Here is a tiny trained network, its code and every weight. The questions are about switching its units off for an input and a target symbol, where a switched-off unit gives its printed mean instead of its output.

import numpy as np


def w(rows, s, z=0):
    codes = np.array(rows[::2]) - 128.0
    scale = np.full(codes.shape[1], s)
    scale[-1] = z or s
    return codes * scale


def f(y):
    return y / 2 * (1 + np.tanh(0.7978845608 * (y + 0.044715 * y**3)))


def softmax(a):
    e = np.exp(a - a.max(-1, keepdims=True))
    return e / e.sum(-1, keepdims=True)


def log_softmax(a):
    a = a - a.max(-1, keepdims=True)
    return a - np.log(np.exp(a).sum(-1, keepdims=True))


def net(x, mask):
    ids = ['αγεθξψ'.index(c) for c in x.split()]
    T = len(ids)
    res = E[ids] + P[:T]
    r = res
    for j in range(3):
        rows = slice(3 * j, 3 * j + 3)
        q, k, v = (r @ M[0][rows].T for M in (Q, K, V))
        z = softmax(np.where(np.tri(T) > 0, q @ k.T / 3**0.5, -1e9)) @ v
        o = O[0][rows]
        res = res + np.where(mask[j], z, o[:, -1]) @ o[:, :-1]
    y = f(res @ A[0][:, :-1].T + A[0][:, -1])
    res = res + np.where(mask[3:19], y, B[0][:, -1]) @ B[0][:, :-1]
    return log_softmax(res[-1] @ U[:, :-1].T + U[:, -1])


Q, K, V, O, A, B = {}, {}, {}, {}, {}, {}
E = w([
[116,151,70],'α',
[175,163,41],'γ',
[232,119,252],'ε',
[88,30,196],'θ',
[253,188,131],'ξ',
[114,218,253],'ψ',
],0.015)
P = w([
[171,5,55],'0',
[132,156,119],'1',
[125,165,128],'2',
[121,169,137],'3',
[118,168,142],'4',
[116,171,149],'5',
[119,173,155],'6',
[119,175,156],'7',
[113,173,156],'8',
[119,169,140],'9',
],0.014)
Q[0] = w([
[129,214,7],'h1',
[120,104,92],'h1',
[172,149,219],'h1',
[187,41,166],'h2',
[191,66,157],'h2',
[169,161,95],'h2',
[155,76,103],'h3',
[207,89,82],'h3',
[161,167,148],'h3',
],0.015)
K[0] = w([
[108,152,46],'h1',
[200,118,123],'h1',
[136,170,204],'h1',
[135,253,164],'h2',
[77,226,219],'h2',
[172,155,119],'h2',
[83,83,37],'h3',
[51,128,4],'h3',
[86,206,155],'h3',
],0.015)
V[0] = w([
[75,89,171],'h1',
[154,181,146],'h1',
[65,140,83],'h1',
[3,89,110],'h2',
[148,80,94],'h2',
[146,129,224],'h2',
[147,140,106],'h3',
[103,124,126],'h3',
[119,124,167],'h3',
],0.017)
O[0] = w([
[106,33,112,100],'h1',
[91,156,94,187],'h1',
[68,150,241,60],'h1',
[25,193,255,9],'h2',
[106,188,98,163],'h2',
[41,86,29,186],'h2',
[103,106,133,128],'h3',
[126,93,114,103],'h3',
[199,156,82,156],'h3',
],0.0088,0.015)
A[0] = w([
[100,237,136,180],'n1',
[81,221,99,194],'n2',
[117,155,168,62],'n3',
[146,184,115,139],'n4',
[119,65,125,138],'n5',
[220,119,108,127],'n6',
[101,94,119,241],'n7',
[42,183,76,1],'n8',
[116,137,138,206],'n9',
[55,107,196,168],'n10',
[88,54,155,3],'n11',
[138,104,90,83],'n12',
[122,129,252,110],'n13',
[128,106,92,60],'n14',
[127,70,51,54],'n15',
[137,172,133,59],'n16',
],0.014,0.0053)
B[0] = w([
[120,44,123,176],'n1',
[82,111,93,172],'n2',
[131,252,179,143],'n3',
[189,153,157,167],'n4',
[143,102,145,157],'n5',
[152,84,146,228],'n6',
[134,79,110,150],'n7',
[27,134,165,147],'n8',
[134,98,121,133],'n9',
[224,90,115,139],'n10',
[147,209,192,135],'n11',
[121,200,121,194],'n12',
[155,194,92,152],'n13',
[114,164,168,182],'n14',
[70,134,160,254],'n15',
[124,80,153,145],'n16',
],0.011,0.04)
U = w([
[121,156,217,63],'α',
[137,68,222,10],'γ',
[103,150,126,26],'ε',
[94,102,224,140],'θ',
[148,116,105,158],'ξ',
[111,10,86,252],'ψ',
],0.011,0.0025)

Each question gives the input, a string of symbols that net reads in full, and the target symbol t.
The units are the heads (3 rows each of Q, K, V and O) and the neurons (one row each of A and B). Each row of codes is followed by its name. A weight is (code - 128) times the scale printed after its matrix; where a second scale follows, it is the last column's (O, A, B and U).
mask holds one flag per unit, heads first, then neurons. A switched-off unit (its flag False) gives its mean, the last column of its rows in O or B, instead of its output. The means were averaged over made-up inputs and are rounded, as every weight is.
A unit's drop is (log p(t) with every unit on - log p(t) with that unit switched off) / (log p(t) with every unit on - log p(t) with every unit switched off).
The circuit of an input: a set's keep is (log p(t) with only the set's units on - log p(t) with every unit switched off) / (log p(t) with every unit on - log p(t) with every unit switched off). Starting from the 12 units with the biggest drops (on a tie, the unit counted first), units are removed one at a time, each time the one whose removal leaves the highest keep (on an exact tie, the one counted first), for as long as the keep stays at least 0.8.
units of the circuit, in order: the units of the circuit, biggest drop first
most important unit: the unit with the biggest drop
k most important neurons: the k neurons with the biggest drops, biggest first
heads that matter: for each layer, one digit per head in row order, 1 if its drop is at least 0.15 and else 0, layers parted by /
drop of u: that unit's drop, to one decimal
input α γ α α γ θ γ α α, target α: 2 most important neurons -> [n3, n13]
input ψ γ ψ, target ψ: most important unit -> n12
input γ α ε ξ α γ, target γ: units of the circuit, in order -> [h2, n1, n12]
input ξ α α θ γ γ θ θ, target γ: units of the circuit, in order -> [h1, h2, n10]
input ψ ξ γ ψ α θ α, target ψ: 3 most important neurons -> [n15, n12, n1]
input ξ θ ε α α γ θ ψ, target ξ: units of the circuit, in order -> [h2, n15]
input γ α α ε ψ, target γ: heads that matter -> 010
input θ ε θ ε ξ ξ ξ γ γ α, target θ: 3 most important neurons -> [n3, n8, n1]
input θ γ ψ θ, target θ: 2 most important neurons -> [n11, n15]
input θ γ α α ε γ, target θ: 3 most important neurons -> [n3, n1, n8]
input ψ α ε α ξ α ε α, target ψ: 3 most important neurons -> [n15, n12, n14]
input ε ψ α ξ ε ψ γ, target ε: 2 most important neurons -> [n1, n8]
input ψ ε γ ξ γ θ θ θ ψ γ, target ψ: 4 most important neurons -> [n12, n15, n1, n14]
input ψ ε ψ ψ θ ε ξ ψ, target ψ: most important unit -> n15
input γ ξ θ α, target γ: 2 most important neurons -> [n1, n12]
input α γ γ ε γ α, target α: 4 most important neurons -> [n3, n13, n6, n4]
input α ξ α ξ ψ α γ ξ γ, target α: 3 most important neurons -> [n3, n13, n6]
input ε θ ξ ε ξ γ γ ε ψ γ, target ε: drop of h2 -> 1.6
input ε ξ γ α, target ε: drop of n15 -> 0.0
input ε ψ ε γ γ θ θ α, target ε: most important unit -> h2
input γ α θ ψ ψ ξ ε θ γ, target γ: drop of n4 -> 0.1
